Below are the code and all the weights of a small trained network. Each question names an input and a class and asks about switching units off, where a switched-off unit gives its printed mean instead of its output.

import numpy as np


def w(rows, s, z=0):
    codes = np.array(rows[::2]) - 128.0
    scale = np.full(codes.shape[1], s)
    scale[-1] = z or s
    return codes * scale


def norm(h):
    return h / np.sqrt((h * h).mean(-1, keepdims=True) + 1e-5)


def f(y):
    return y / 2 * (1 + np.tanh(0.7978845608 * (y + 0.044715 * y**3)))


def log_softmax(a):
    a = a - a.max(-1, keepdims=True)
    return a - np.log(np.exp(a).sum(-1, keepdims=True))


def net(x, mask):
    res = np.array(x, float).reshape(1, 6) / 4 @ E
    u = 0
    for l in range(3):
        y = f(norm(res) @ A[l][:, :-1].T + A[l][:, -1])
        res = res + np.where(mask[u : u + 13], y, B[l][:, -1]) @ B[l][:, :-1]
        u += 13
    return log_softmax(norm(res)[-1] @ U[:, :-1].T + U[:, -1])


A, B = {}, {}
E = w([
[176,207,246,204],'x0',
[240,35,222,217],'x1',
[77,100,2,112],'x2',
[112,92,100,223],'x3',
[105,160,72,183],'x4',
[95,118,179,202],'x5',
],0.005)
A[0] = w([
[254,122,67,148,137],'0.n1',
[101,102,113,160,6],'0.n2',
[161,79,128,161,189],'0.n3',
[189,209,120,67,70],'0.n4',
[161,64,128,98,101],'0.n5',
[134,174,208,120,37],'0.n6',
[127,177,92,151,125],'0.n7',
[116,71,82,124,65],'0.n8',
[149,217,153,214,178],'0.n9',
[7,228,111,166,67],'0.n10',
[195,137,62,215,122],'0.n11',
[128,136,96,99,175],'0.n12',
[134,147,194,137,10],'0.n13',
],0.0098,0.0021)
B[0] = w([
[77,158,56,150,195],'0.n1',
[87,83,138,171,119],'0.n2',
[111,188,110,166,193],'0.n3',
[75,158,136,112,173],'0.n4',
[149,114,71,195,168],'0.n5',
[154,111,190,187,179],'0.n6',
[110,125,147,105,151],'0.n7',
[167,63,154,219,156],'0.n8',
[138,47,142,89,240],'0.n9',
[104,191,103,102,252],'0.n10',
[3,97,183,212,192],'0.n11',
[187,93,89,125,161],'0.n12',
[139,116,254,144,155],'0.n13',
],0.0063,0.0044)
A[1] = w([
[164,145,149,56,120],'1.n1',
[143,106,191,112,91],'1.n2',
[128,199,116,102,177],'1.n3',
[74,254,148,68,78],'1.n4',
[39,103,132,152,103],'1.n5',
[167,153,126,141,6],'1.n6',
[168,164,131,130,80],'1.n7',
[85,127,158,61,114],'1.n8',
[166,90,234,167,94],'1.n9',
[113,143,46,103,140],'1.n10',
[129,100,104,149,137],'1.n11',
[121,114,163,181,173],'1.n12',
[90,184,116,88,160],'1.n13',
],0.0095,0.0022)
B[1] = w([
[90,107,136,192,158],'1.n1',
[164,148,175,93,159],'1.n2',
[114,210,105,84,174],'1.n3',
[182,214,82,122,239],'1.n4',
[67,169,160,254,179],'1.n5',
[55,73,205,129,107],'1.n6',
[139,86,195,126,119],'1.n7',
[67,54,172,206,160],'1.n8',
[167,160,167,53,253],'1.n9',
[213,182,176,141,206],'1.n10',
[101,150,157,171,148],'1.n11',
[144,224,169,91,197],'1.n12',
[96,156,106,60,192],'1.n13',
],0.0054,0.0048)
A[2] = w([
[64,97,32,189,126],'2.n1',
[158,99,149,136,123],'2.n2',
[212,190,105,89,115],'2.n3',
[105,202,151,106,232],'2.n4',
[121,110,111,66,162],'2.n5',
[138,197,213,167,96],'2.n6',
[56,129,123,174,135],'2.n7',
[137,182,175,164,204],'2.n8',
[122,151,184,124,85],'2.n9',
[153,126,44,35,138],'2.n10',
[243,203,238,123,147],'2.n11',
[169,191,143,172,255],'2.n12',
[56,159,90,6,156],'2.n13',
],0.011,0.0019)
B[2] = w([
[229,155,170,199,195],'2.n1',
[125,108,18,106,137],'2.n2',
[42,191,82,151,182],'2.n3',
[157,167,130,92,197],'2.n4',
[71,58,100,185,140],'2.n5',
[200,3,156,93,207],'2.n6',
[45,245,141,146,159],'2.n7',
[233,149,87,53,189],'2.n8',
[217,103,176,125,156],'2.n9',
[47,39,152,158,188],'2.n10',
[222,137,179,46,254],'2.n11',
[180,181,176,39,191],'2.n12',
[66,87,152,127,206],'2.n13',
],0.0053,0.0086)
U = w([
[57,35,107,102,4],'0',
[193,107,204,56,240],'1',
[158,60,56,164,16],'2',
[66,169,169,251,124],'3',
[42,206,85,64,149],'4',
],0.013,0.0037)

Each question gives the input, the list of numbers given to net, and the class t.
The units are the neurons (one row each of A and B). Each row of codes is followed by its name. A weight is (code - 128) times the scale printed after its matrix; where a second scale follows, it is the last column's (A, B and U).
mask holds one flag per neuron, layer by layer. A switched-off neuron (its flag False) gives its mean, the last column of its row in B, instead of its output. The means were averaged over made-up inputs and are rounded, as every weight is.
A unit's drop is (log p(t) with every unit on - log p(t) with that unit switched off) / (log p(t) with every unit on - log p(t) with every unit switched off).
The circuit of an input: a set's keep is (log p(t) with only the set's units on - log p(t) with every unit switched off) / (log p(t) with every unit on - log p(t) with every unit switched off). Starting from the 12 units with the biggest drops (on a tie, the unit counted first), units are removed one at a time, each time the one whose removal leaves the highest keep (on an exact tie, the one counted first), for as long as the keep stays at least 0.8.
circuit, biggest first: the units of the circuit, biggest drop first
k most important neurons: the k neurons with the biggest drops, biggest first
top k neurons in layer l: the k neurons of layer l with the biggest drops, biggest first
drop of u: that unit's drop, to one decimal
input [-4,3,7,-6,-4,2], class 0: circuit, biggest first => (2.n10)
input [-4,1,1,-4,2,1], class 0: circuit, biggest first => (2.n10 2.n11)
input [-7,-4,-5,2,4,-5], class 0: circuit, biggest first => (2.n10 2.n13)
input [-7,-4,8,6,0,-7], class 2: 2 most important neurons => (2.n1 0.n8)
input [-3,-5,-8,-6,-2,-1], class 4: 2 most important neurons => (0.n4 1.n13)
input [1,-1,-2,1,3,-2], class 4: top 2 neurons in layer 1 => (1.n13 1.n4)
input [0,1,4,-4,-3,2], class 0: top 4 neurons in layer 1 => (1.n5 1.n8 1.n4 1.n1)
input [3,-1,2,-3,-8,-7], class 4: top 2 neurons in layer 0 => (0.n9 0.n4)
input [4,-5,-3,8,4,1], class 4: 2 most important neurons => (0.n10 0.n8)
input [-2,-4,-3,-5,-8,-6], class 4: top 2 neurons in layer 2 => (2.n6 2.n3)
input [-7,-8,6,-8,0,-8], class 0: 2 most important neurons => (2.n10 2.n13)
input [-2,1,4,1,-5,1], class 2: drop of 0.n11 => 0.2
input [-8,1,0,4,-7,1], class 2: drop of 0.n11 => 0.1
input [-2,-2,1,3,-5,-7], class 2: drop of 0.n12 => 0.2
input [-8,2,1,-4,0,-2], class 0: drop of 2.n11 => 0.1
input [-1,8,6,5,0,-6], class 3: most important neuron => (0.n11)
